Here is a tiny trained network, its code and every weight. The questions are about switching its units off for an input and a target symbol, where a switched-off unit gives its printed mean instead of its output.

import numpy as np


def w(rows, s, z=0):
    codes = np.array(rows[::2]) - 128.0
    scale = np.full(codes.shape[1], s)
    scale[-1] = z or s
    return codes * scale


def norm(h):
    return h / np.sqrt((h * h).mean(-1, keepdims=True) + 1e-5)


def f(y):
    return np.maximum(y, 0)


def softmax(a):
    e = np.exp(a - a.max(-1, keepdims=True))
    return e / e.sum(-1, keepdims=True)


def log_softmax(a):
    a = a - a.max(-1, keepdims=True)
    return a - np.log(np.exp(a).sum(-1, keepdims=True))


def net(x, mask):
    ids = ['αγζημσω'.index(c) for c in x.split()]
    T = len(ids)
    res = E[ids] + P[:T]
    u = 0
    for l in range(2):
        q, k, v = (norm(res) @ M[l].T for M in (Q, K, V))
        z = softmax(np.where(np.tri(T) > 0, q @ k.T / 4**0.5, -1e9)) @ v
        res = res + np.where(mask[u], z, O[l][:, -1]) @ O[l][:, :-1]
        u += 1
        y = f(norm(res) @ A[l][:, :-1].T + A[l][:, -1])
        res = res + np.where(mask[u : u + 12], y, B[l][:, -1]) @ B[l][:, :-1]
        u += 12
    return log_softmax(norm(res)[-1] @ U[:, :-1].T + U[:, -1])


Q, K, V, O, A, B = {}, {}, {}, {}, {}, {}
E = w([
[110,161,158],'α',
[254,115,115],'γ',
[102,108,167],'ζ',
[143,137,140],'η',
[67,206,114],'μ',
[117,97,138],'σ',
[144,88,139],'ω',
],0.024)
P = w([
[110,183,114],'0',
[89,98,85],'1',
[129,143,178],'2',
[128,122,109],'3',
[83,114,117],'4',
[131,151,179],'5',
[129,122,110],'6',
[4,136,63],'7',
[133,151,182],'8',
[129,121,109],'9',
[81,116,133],'10',
[134,152,183],'11',
[129,124,110],'12',
[78,112,140],'13',
],0.021)
Q[0] = w([
[135,80,215],'0.h0',
[176,99,88],'0.h0',
[57,179,173],'0.h0',
[31,254,67],'0.h0',
],0.013)
K[0] = w([
[76,190,121],'0.h0',
[165,139,67],'0.h0',
[93,94,215],'0.h0',
[143,6,252],'0.h0',
],0.013)
V[0] = w([
[23,139,140],'0.h0',
[86,2,238],'0.h0',
[71,77,180],'0.h0',
[74,99,160],'0.h0',
],0.0033)
O[0] = w([
[77,26,203,249],'0.h0',
[102,2,40,93],'0.h0',
[98,39,112,157],'0.h0',
[107,63,130,166],'0.h0',
],0.0031,0.0015)
A[0] = w([
[185,72,177,98],'0.n0',
[107,140,56,87],'0.n1',
[89,110,122,112],'0.n2',
[237,47,39,47],'0.n3',
[101,119,53,113],'0.n4',
[86,132,182,37],'0.n5',
[115,142,135,94],'0.n6',
[124,125,10,26],'0.n7',
[214,138,4,251],'0.n8',
[28,98,99,95],'0.n9',
[41,151,47,252],'0.n10',
[126,145,168,132],'0.n11',
],0.012,0.0034)
B[0] = w([
[76,165,143,209],'0.n0',
[100,122,98,149],'0.n1',
[100,130,134,176],'0.n2',
[68,130,12,191],'0.n3',
[190,105,135,159],'0.n4',
[106,97,184,191],'0.n5',
[113,114,106,141],'0.n6',
[59,2,169,146],'0.n7',
[175,50,199,186],'0.n8',
[57,64,69,244],'0.n9',
[203,90,185,254],'0.n10',
[125,88,85,177],'0.n11',
],0.016,0.0062)
Q[1] = w([
[116,92,66],'1.h0',
[95,76,57],'1.h0',
[107,136,151],'1.h0',
[157,120,9],'1.h0',
],0.016)
K[1] = w([
[86,87,150],'1.h0',
[69,69,191],'1.h0',
[140,105,188],'1.h0',
[109,8,140],'1.h0',
],0.013)
V[1] = w([
[146,115,37],'1.h0',
[122,188,139],'1.h0',
[97,254,153],'1.h0',
[53,134,114],'1.h0',
],0.0099)
O[1] = w([
[230,105,98,1],'1.h0',
[101,71,169,63],'1.h0',
[58,1,203,5],'1.h0',
[93,89,68,147],'1.h0',
],0.0099,0.0032)
A[1] = w([
[182,110,74,195],'1.n0',
[160,43,228,140],'1.n1',
[153,166,128,68],'1.n2',
[144,120,144,67],'1.n3',
[138,114,89,47],'1.n4',
[84,115,41,179],'1.n5',
[40,189,115,174],'1.n6',
[154,124,199,18],'1.n7',
[110,142,25,3],'1.n8',
[107,61,113,84],'1.n9',
[119,251,168,217],'1.n10',
[185,159,233,29],'1.n11',
],0.015,0.004)
B[1] = w([
[30,143,153,175],'1.n0',
[201,169,59,255],'1.n1',
[103,172,160,131],'1.n2',
[146,107,131,132],'1.n3',
[139,102,159,142],'1.n4',
[182,68,118,226],'1.n5',
[97,199,107,196],'1.n6',
[127,135,195,157],'1.n7',
[211,112,135,170],'1.n8',
[111,93,138,202],'1.n9',
[94,108,6,153],'1.n10',
[102,77,232,170],'1.n11',
],0.023,0.0098)
U = w([
[99,188,182,134],'α',
[164,177,197,60],'γ',
[55,83,104,107],'ζ',
[252,112,206,38],'η',
[108,201,107,55],'μ',
[133,46,192,169],'σ',
[147,130,61,253],'ω',
],0.017,0.0045)

Each question gives the input, a string of symbols that net reads in full, and the target symbol t.
The units are the heads (4 rows each of Q, K, V and O) and the neurons (one row each of A and B). Each row of codes is followed by its name. A weight is (code - 128) times the scale printed after its matrix; where a second scale follows, it is the last column's (O, A, B and U).
mask holds one flag per unit, layer by layer, with each layer's heads first. A switched-off unit (its flag False) gives its mean, the last column of its rows in O or B, instead of its output. The means were averaged over made-up inputs and are rounded, as every weight is.
A unit's drop is (log p(t) with every unit on - log p(t) with that unit switched off) / (log p(t) with every unit on - log p(t) with every unit switched off).
The circuit of an input: a set's keep is (log p(t) with only the set's units on - log p(t) with every unit switched off) / (log p(t) with every unit on - log p(t) with every unit switched off). Starting from the 12 units with the biggest drops (on a tie, the unit counted first), units are removed one at a time, each time the one whose removal leaves the highest keep (on an exact tie, the one counted first), for as long as the keep stays at least 0.8.
circuit, biggest first: the units of the circuit, biggest drop first
unit that matters most: the unit with the biggest drop
top k neurons: the k neurons with the biggest drops, biggest first
k most important neurons of layer l: the k neurons of layer l with the biggest drops, biggest first
input μ μ σ η η μ ω μ ω ω ω η, target σ: unit that matters most : 1.h0
input ω ω σ α α σ, target η: 4 most important neurons of layer 0 : 0.n8, 0.n9, 0.n5, 0.n7
input σ μ γ, target μ: circuit, biggest first : 0.n10, 1.h0, 1.n0
input η σ α η σ ζ, target γ: circuit, biggest first : 0.n9, 1.n5, 0.n10, 1.n0
input η η α, target γ: circuit, biggest first : 0.n9, 1.n5
input ω σ ω ω ω σ α α α ω γ μ, target η: circuit, biggest first : 0.n10, 0.n3
input ζ ω η ω ζ α, target ω: top 2 neurons : 0.n10, 1.n10
input ζ α ω ω ω α α ω ω ω α ω, target ω: 3 most important neurons of layer 0 : 0.n10, 0.n0, 0.n8
input η ω ω η γ ω σ ω ζ ω η σ, target γ: 2 most important neurons of layer 1 : 1.n5, 1.n1
input α ω ζ η η η, target α: 4 most important neurons of layer 0 : 0.n8, 0.n10, 0.n3, 0.n9
input ω σ γ η α η σ μ μ γ α ζ, target η: 4 most important neurons of layer 0 : 0.n9, 0.n7, 0.n5, 0.n3
input μ α σ σ η ω α ω σ ζ ω α, target σ: 2 most important neurons of layer 0 : 0.n9, 0.n10
input α ζ ω ζ η ω ω ζ ω ω ζ η, target α: top 2 neurons : 1.n5, 0.n10
input σ α α ω μ ω ω σ ω ζ ω α, target μ: top 2 neurons : 0.n10, 0.n8
input ω η μ η ω ω μ ζ, target σ: circuit, biggest first : 0.n10
input ω η α α, target η: top 2 neurons : 0.n10, 0.n5
input η ζ ω σ ω α α α ω ω σ η, target γ: top 4 neurons : 0.n9, 1.n5, 0.n5, 1.n11
input ω ζ α μ α ω α ω α ζ, target ζ: top 3 neurons : 0.n10, 1.n1, 0.n9
input γ μ ζ α ω σ μ α α, target ζ: top 2 neurons : 0.n8, 1.n10
input α σ ω ζ ω ω ω μ α, target α: 4 most important neurons of layer 0 : 0.n10, 0.n3, 0.n9, 0.n8
input ζ ω ω, target ω: circuit, biggest first : 1.n11
input η ω μ, target γ: top 4 neurons : 0.n9, 0.n10, 1.n5, 0.n5
input η γ ω, target γ: 3 most important neurons of layer 0 : 0.n9, 0.n0, 0.n5
input ζ γ σ, target ω: 2 most important neurons of layer 0 : 0.n8, 0.n9
input σ μ μ σ ω ω, target μ: top 2 neurons : 0.n10, 0.n0
input α σ ω η σ μ ω α ω α ω, target ζ: top 2 neurons : 1.n1, 0.n10
input ζ ω η ω α ω η σ α, target ω: top 4 neurons : 0.n8, 0.n10, 1.n10, 0.n11
input η α μ η ζ α σ ω, target σ: top neuron : 0.n9
